Each row is followed by its class.
[  7  47  33 -47  -7   8 -27  20  38  22   2  30  -5 -21 -25  55 -18 -30
 -25  29  22   8  16 -60   1  55 -10  52  23  27  41  39   9   7   7 -14
 -62  -9]
N
[-23  25  23  15   7  -2   2 -13   3   4  18   3  -3  -9  14  20  -7 -49
  17 -12 -16  15  25 -12 -29  44  14  31  14  25  18   1  -9  17  24   6
  -2  -1]
K
[-19 -33  10 -11  -4 -65  11 -14  -2  -2  34  -4 -55 -23   4  15  33 -13
  45  19   3  -6  -5  -6 -12  27  44  49 -17  10   9 -10 -26  20  -2  22
  -3  -1]
A
[ 25  -7  15 -15 -20  29 -24  23   3 -11 -13   9  29   5 -12  16   1 -19
  -1  18  -1  -9  -5  -3  -8  22  10 -26 -12  15  14  14   6 -14  23   9
 -10  20]
L
[  1 -24  -1  16 -11  26  -1  23   3  -7 -18   5  14   6   6  15  15   2
  15 -15  24 -21   2  17 -15   6 -13 -25  -8  -7   9   2   6 -15  -4  -5
  12   9]
L
[  1  18  11  -3   8  16 -11 -15 -17 -14 -16  13 -11  -5  -9   0  10  -1
  -7  -7 -10  -9   8   0   3  24 -12 -28   2  10   1  -3  -6 -11   3  -2
 -20   2]
N
[ 14   0   9   2  -4  -3  -2  -8  30  -1 -14   3  -4  -5   6  21  10  23
 -18  21 -13   2  18  29 -32 -12   5 -35 -13 -23   7   6  -6  14 -11  16
  -7   2]
C
[  3  16   1 -12  -9  -8   7   6  -5  10  11  -3  13   2  -5  -2   3   4
  -6   5   3  19  13   1  -3   8  -7  -8  -7  16   2   5  -3  13   3   2
  -3   4]
B
[-13 -15   6  14 -23 -12 -26  45  -4   4  -1 -29 -32 -30  -2  22 -21 -12
   2   4 -27   8  25 -13 -11  12   4  40 -17  11  12  -8  -5  19 -13  10
 -12  -9]
Q
[ -7  -6  19  -3   0 -34 -11 -10 -12  -8 -19   5  -3 -10   4  15   3  19
   3   3   0  -3   0  46  -9 -14  11  16   0  -6  -4  -8   9  -6 -13   1
 -31   4]
J
[  3   4 -20   0  -8   7   3  10   1   5  10  -3  14  12  -9  -3   7   3
   8  -6   7  13  17  16   5  12 -11 -17 -13  18   1  11  -7   8 -11   1
   9   2]
B
[ -8 -18   4  -7 -17 -20   1  17  -4  -4 -27  10  12   8  16   8  27 -11
 -11  -6  -3  -1  17  26 -21 -17  -9 -24  10  11   8  -6  10  -1  20  23
 -23   7]
R
[ -3   7  -7 -14  24   7 -18 -51 -33 -17 -27  28 -26 -12 -21  17  32   2
  38  47  31   6  -7  24   7  -5 -59  -7  14 -28 -38 -12  -5  28   1 -11
   8   3]
H
[ 12  28 -32   2   5  21   0 -15   9  20   9   0   7  -7   4 -35  10  41
   6 -16   0  16 -23  30  -9  -5 -32  15 -23  13  14 -10 -19  12 -28   6
  31 -21]
C
[  6   1  -8   4  -9 -16 -19  10  18  -1   2  -9   8   1  -4  13 -17 -22
   9  -1   0  13  17   8   9  34  12  12  18  16   4  -8  10   8  10   6
 -10  -2]
Q
[  2  -5   4  23 -13 -13 -17  24  -8  -1 -17  15   5  15  -7  15  -1  33
   2  -1  -7  -5 -10  18 -12   4  19 -23 -15   7  -2   3  10  -2 -11   7
   2   3]
J
[-14  22  50 -36  -4   3   0 -35  -8  21   5   5 -14  -5   1  43  12 -45
   4 -21 -34  28   7 -24 -17  48  32  27  -2   0  10  25  12 -11  35 -28
 -11  17]
K
[  2 -20   9  10  10   2   5  22  -6   4   7  -6 -23 -13  -2  35 -53 -65
   0  -8   8  -8  -3 -16 -15  34  -7  23  49  -6  10  -2  24   7   2 -10
 -28  -4]
Q
[ 53 -18  12   9  24  17  -2  25  -3  14  17   7  16  -5  -7 -36 -14  -8
   1  12  14 -49 -23  31  61   5  37 -57 -12  19  -1  -9  18  -5   6  33
 -23  -6]
Q
[-14 -11 -13  12 -15   2  -4   4 -23  11 -11 -22 -13 -23   2  -1 -13  -9
  23 -18  10  -7  -8  25  -2   8 -21  24   7   2  -4 -11  13  -2  -8 -17
  15   2]
Q
[  8  11   7 -15  -5   0 -22   5   7   9  -5  -9   4  -5  -9  -1   1  -3
  -3   0  -8  28  13 -36  21  20  -6   7 -26   4 -11  -1  -8  -9  -1   1
  16   1]
H
[  4   0  33 -20  -2   1  27 -21 -26  20   8  -7   5 -10  20  18  43 -11
   5 -19 -21 -20 -10  17  12   8  36 -22 -11  26  -4   2   7 -24  37  12
 -33   9]
R
[ -1   0  46 -15 -14 -18   9   1 -14  -1 -17  29 -11   5  31 -15  -5 -28
 -28  -4   1 -34 -15  71 -81 -27  -3 -38  12 -12  52  -7  30  22 -54   6
 -42   1]
R
[ -3   0  18   4  12   5  -1   6  22   3   6  -8   2  -4 -12 -17  -3 -22
  -4  -5  13  -2   7 -34  25  29   0   1 -19   3  13   5   8   7   4 -10
  -1  -8]
H
[ 21 -17 -20   5  13   5  -1 -11  24 -12  -3  -3  -6   2   6   2   1  10
  -7  -1   7 -16  11  15  -5  -9  -8 -42  -2 -30  -7  -8  -2  -5  -7  18
   1   0]
C
[ 21  -6  -8  10  10  -4  20  -8 -31  -4  12  15 -28 -11 -12 -20 -14   8
  13  -8   8  -9 -33  -7   4 -20 -12 -16  -5  -9  -2 -15 -17  -9  -2   3
  33  -6]
A
[  9   2  -2  13   0  -4   4  17   4  15   3   0   5   5   3   1 -15   8
  -9 -14 -15   7  -2  23  -7  23  21 -17   7  13  -1  -9  17   4  11  13
   5   6]
Q
[-16  33  -7  -6  -4 -20  23 -29  -1   7  -8  10 -22   1  -2  34  -4  -3
  10   9 -16   0  14 -22 -15  15  -1  15  16  -9   8  -5  -8 -10 -19   1
 -37  -1]
J
[ 18  -9  -9  21  -1 -22   1  29  -8  22  22   0   2  34  47 -49  41 -12
  24  -1   3  24  -2   9   1 -15   9 -57  13  28  23 -47   6  -2 -14  32
  45  -4]
K
[  2  13 -30  -3   2  19   5 -12  17  -9   5  14  26  15   5   2 -13   9
   0   3   4 -36  22   8 -17 -11   4  -3  12 -12   0  -1  -6  -9   0   7
 -12   9]
J
[ 20   4   0  -1  -5  -3   1   0  23  15   4  -7   2   0  16  -6 -11  14
 -10  -1   1  -3  -5   0 -21  -7   1  -9 -11  -7   4  -4   0  -3   3  22
  15   4]
C
[ -2   7 -57  22  -5  47  36  36   1   2 -33  38  62 -10 -15   7  17  38
   7 -17  -2 -54  -9  40  16  35 -16 -59   1  47  -8  23  -6 -44  -7  33
 -28  10]
L
[ 10  23   6  -5  -2   9 -22  -5  -4  -5  -7  17  -8 -13 -11   3  -5   9
 -10   9   4 -13   3   9  -4  13  -5 -17   0  10   7   5   1  -8 -10  -5
 -15   4]
N
[  8  27  -2   7  -8  13 -12   8  -5   3   2  12  31  -6   6 -15 -21  -4
   2   1  -2   9  -5   0 -17  -1 -19   4   1  23   2  -3   7 -14   0   0
   3   5]
L
[-10  12 -13 -17  -9  20 -17 -26 -21   1 -13 -33  -6  -4 -20   6  -6 -21
  22  -5   4   1  20 -12  39  26 -38 -13  -8   3 -24   4  -3 -12  -7 -17
  -2  12]
B
[ 11   8   4  -6  -1  -8  13  -9   9  11 -20  17  20   9 -12   1 -18   2
 -10   2  15 -13  -1 -13  17  -3   4 -20   5 -20   2  14  12 -18  -3 -16
 -31  -4]
J
[ 14   2 -12   6   3 -10 -10  10   1  13  -4  -7  -8   2  -5  -3 -26   6
   4 -13   8  23  -6  27  14  11 -11  15   6   3  -5 -14  11   8  -5  -1
   9  -6]
Q
[  5  23  15  14  10  -8   7  -3   1  -1  -7  16  12  13   6 -21 -40   6
  -6 -10  -2   8 -18  23 -32   9 -12   9  -2   5   3  -7   6  10  -7   8
  -6   3]
L
[  5  -6  -7  -1  -6   2 -20  13   1 -10 -15  27 -12  -6  -7   5   0   4
  -9  11  17 -25  10   6 -19  -5 -13 -21  10 -11   6   7   6  -9 -14  -5
 -10   7]
N
[  5  12 -29   0  -4   9   2   5   2   1  17   0  20  12  -9  -3   2  14
   1   7  -7  -1  21  14   2   8  -1 -31  -6  16 -13   9  -9   7  -9   7
   0   8]
B
[-27  15 -13 -18  15 -14  -6 -16  -5 -27 -30  31 -38  30 -19   2 -16 -24
  -6 -16 -31 -15   8 -35 -16  29 -29 -19  23 -29  22 -17  12  -1 -54  -3
 -61 -14]
J
[ -6  -8  23 -32  17  -1 -33 -11   4   6 -12   8 -13  -1 -15 -10 -24 -42
 -16  15 -35  23   7  17 -26  13   1  38   8 -15  24  -8  -2  15 -30  -6
 -38  -7]
J
[ 33  11  45  -8  38 -17 -14 -30  11  11  30  28 -18  44   9 -10 -33 -29
  16  -9 -11  11 -16  11  -6  25  34 -13  18   7  -9 -20   6   6   0  23
  21   7]
A
[  9  -5  10  -4  17   9   7 -15   0  -5  11  11  -9   8  -3 -10  -9 -15
  12  -6  -1  -2  -3  10  -1  -8  -5  -1   6   0   5  -6 -10   3   5  -2
  15  -1]
A
[  0 -12  20  22  10  28  28  -3   9   2  -4  -5   7  -1   6  23  28 -12
   9   8   0 -16  25   4  12  18  13 -54 -12  -3  -8  14  -4   1   5  -5
  -4   7]
H
[  2  13  20  -5  -1   1  -5  -5  -3   3 -13  -6  16 -13   2 -18  -3 -17
 -12 -14 -15 -15   9 -21   1   5  12 -16  23  -8  10 -15   2 -23  20   6
  -2   1]
K
[ -3   0 -25   6  -3  -6 -14   0  -2   5   1 -12   2  -7  -5  16   1  -3
  23  12   7  31  14  10  13  12 -19  27  25   8 -14 -12   0  22  12 -13
   1 -12]
Q
[ 14 -10  -9   0  20  11  31  -9   5  -7  18  22 -13  17  -7 -10 -25  -3
   2  -7   6 -34 -20   8  -1 -13   4 -18  13  -8  -1   3   8  -7  16   3
  11  15]
A
[ -6  34 -18  19 -18 -23   1 -14  -1  -8   8 -19  36  28   2 -14 -25 -20
  39 -27   3   2 -11 -57   4  33   2  49  57  27  -6 -20   3  10  44 -11
   6 -19]
Q
[  30  -42   23   -2   43  104  -61    8   20  -69  -18    3   63   56
  -11  -55  -34  -86  -12  -29  -49 -109   29  -27   29   41   11 -114
   -9    2  -10    8    4   -5   31   43  -54    3]
C
[  8  11  33  -5 -24   3 -49  -1   6  17  -9   0 -21 -41   8  40  26  13
  -6  19  26   9  26  36 -32  12   4 -10  -8  -5  17  -4   1 -13 -26 -11
  26  16]
N
[  6 -27  -5  -9  15 -19 -13  16   5  -5  22   3 -35  13  -1  26 -22 -41
  10   6  -4  -8   6 -25  -4  31  16  11  32 -16  -4 -11  20  21  -5   2
 -33  -6]
Q
[ 10 -20   2 -11  -2  -6   3   3  18  20  -1 -29 -26  -7   2   5 -10 -16
   2  13  -4  12 -13  -2   9  -6  -9  26 -10   5  10   5   7  -4  13  11
  -4   7]
C
[  1  10 -12  -2   2  11  -6  -1   5  -1  15   0  14 -13   2 -10 -18  -3
   7  -1   8 -14  -7   7  -9   9  -7  17   0   6   4  -4   7 -11 -14  -7
  -9   4]
L
[ 13 -32 -20 -10   7  -1  21  13  -3 -22   8  18  23  20 -13  -7  17 -21
   5  16  18 -23  15  -6   4 -21  -4 -29  20  -9  -5   9  -5  11  26   9
 -24   2]
B
[ -2  -5 -15  22   2 -15   8   2  12  -8  12  -8  29 -17   9 -26 -12   9
  -3  24   8 -15   5   8 -13 -11   8  -9  13  -1 -11 -14   3  -2   9   5
 -11   7]
L
[-10  15  25  51  -1 -29 -29 -13  29 -23  -1  15   4  50  -7 -14 -24 -16
  26  30 -23 -10  23   0 -21 -18  37   6   7   7   5  -5   8  30  10   8
  -9  -4]
J
[-20  12 -13 -35 -15  31  16   8 -12  10 -17  -2  50  -9  22  50  35  13
   4 -13  10 -32   0   2  -8  17 -14  -4  63  12 -10  18  20 -22  29 -25
 -24  16]
K
[-10  -9 -11 -12  12   2  -3 -16  -9   1   4   7  -1   1   6   8  21 -21
  11   9 -16 -13  14  15   6 -21  -9  -2  25   7 -20  -6   8  -1  18   4
 -35   1]
R
[ -5   6 -15  10   7   7   6 -13   7   6   4   0   5  10 -14  -1  -6  -5
  23   8  -3 -12  -1  -1  18  26  12   9  -6  13   6   5 -11   4  -3   0
 -19  -7]
J
[-20   7  -7   6 -23 -11  -9  16  -5  -8 -39 -12  -2  -2   8   8  18   8
  -9  -6 -21  13  22  50 -12 -22 -33   1   0  35  13 -16   2  -1  12  34
 -13  10]
R
[ -5   9  11   4  -7   6 -33   3  -8 -20 -15  13  -6   4  -5  -5   5  -3
  -5   5 -19  -7  14   4 -24  16  -4 -23   3  10   8  -1  -4   6 -14  -5
 -16   0]
N
[ 14 -13  -7   9 -10  19   2  40   3  -6 -37  -1  10  39   8 -24  -5  11
 -25 -19  -9  -4   8  -2  -5 -14 -17 -70  -6 -18  17  -7   6  -3   9  16
  24  10]
K
[ 22 -19 -17   5   9   5   6 -30   9  -1  19 -24 -11 -12 -10 -35   4  -5
  15   7 -23 -46 -24   8  17   1  36 -27 -16  -7   0  -7  -8 -20  -9  15
  -5   0]
C
[ 26 -39 -42  21  16   3  26  22  -4  13  57 -11 -47  -6  -2   1  -4   5
  34  33  23 -25   5  50  25 -42   6   1 -36   0  -5   7 -22  15 -58  15
   0  -4]
B
[-27  13 -10 -15  24  14  89 -74 -44 -34 -26  35 -39  36  14  24  35 -59
  29 -93  -3  53   7  12  -6   0 -79 -20  34  -3  24 -16   6 -45  33 -34
  15  15]
A
[ 27  20 -12  21 -11  26   7   7  -6  -6  -5   5  19  -4   2  -3  10  30
  -3 -19  17 -16  -6  37   3   8  -1 -40  -4  28  18  -2 -14 -27  -4   5
  17   3]
N
[ 14 -11 -22  -5 -16  -4  -4  22   0 -13 -10   0 -15  12  -4  25 -17  20
  -6   0  -1  -7   7   3 -19  -2  -4  -3   2 -30  -1  -3   1  19  -3   2
  -2   0]
Q
[ 36   3  58 -39  32  55  45 -19 -16  43   1 -35 -11  49  49  75 -21 -66
  55 -86  32 -47 -50  31  25   9 -19  99  82  27  11  -9  11 -45  18  10
 -26   1]
R
[ 10   6   3  10   8 -17  39  13   7  36  14  41  17  -4 -14   7 -36   5
 -12   2  23 -25 -41 -33 -24  22  32  18  25  -4   5  20  17  -8  27   4
 -12  -1]
J
[  3 -11  -4  -9 -12  16   9  20   5   3 -13 -11  20  12  15  23   5  -1
  -6 -15  -2 -16   6   6 -10   5  10 -15  26  -3   4   7  11 -17  33   3
   7  22]
K
[ -6  11   6   0   4  -2 -12   0   0 -18 -10   9  -7   5  -4   5   8 -10
  -2  -3 -15  -3  12   2 -14  14   2 -15  14  -6  22  -8   1  11   0   5
 -12  -4]
K
[  3   1 -15 -11  -2   2   0  -7 -17  -3  13   0 -11   5  -5   1   5   7
   4   6   7   2  15  16  -3  -5 -16 -26 -15  -7 -15   3  -1   9 -14  -3
   5  12]
B
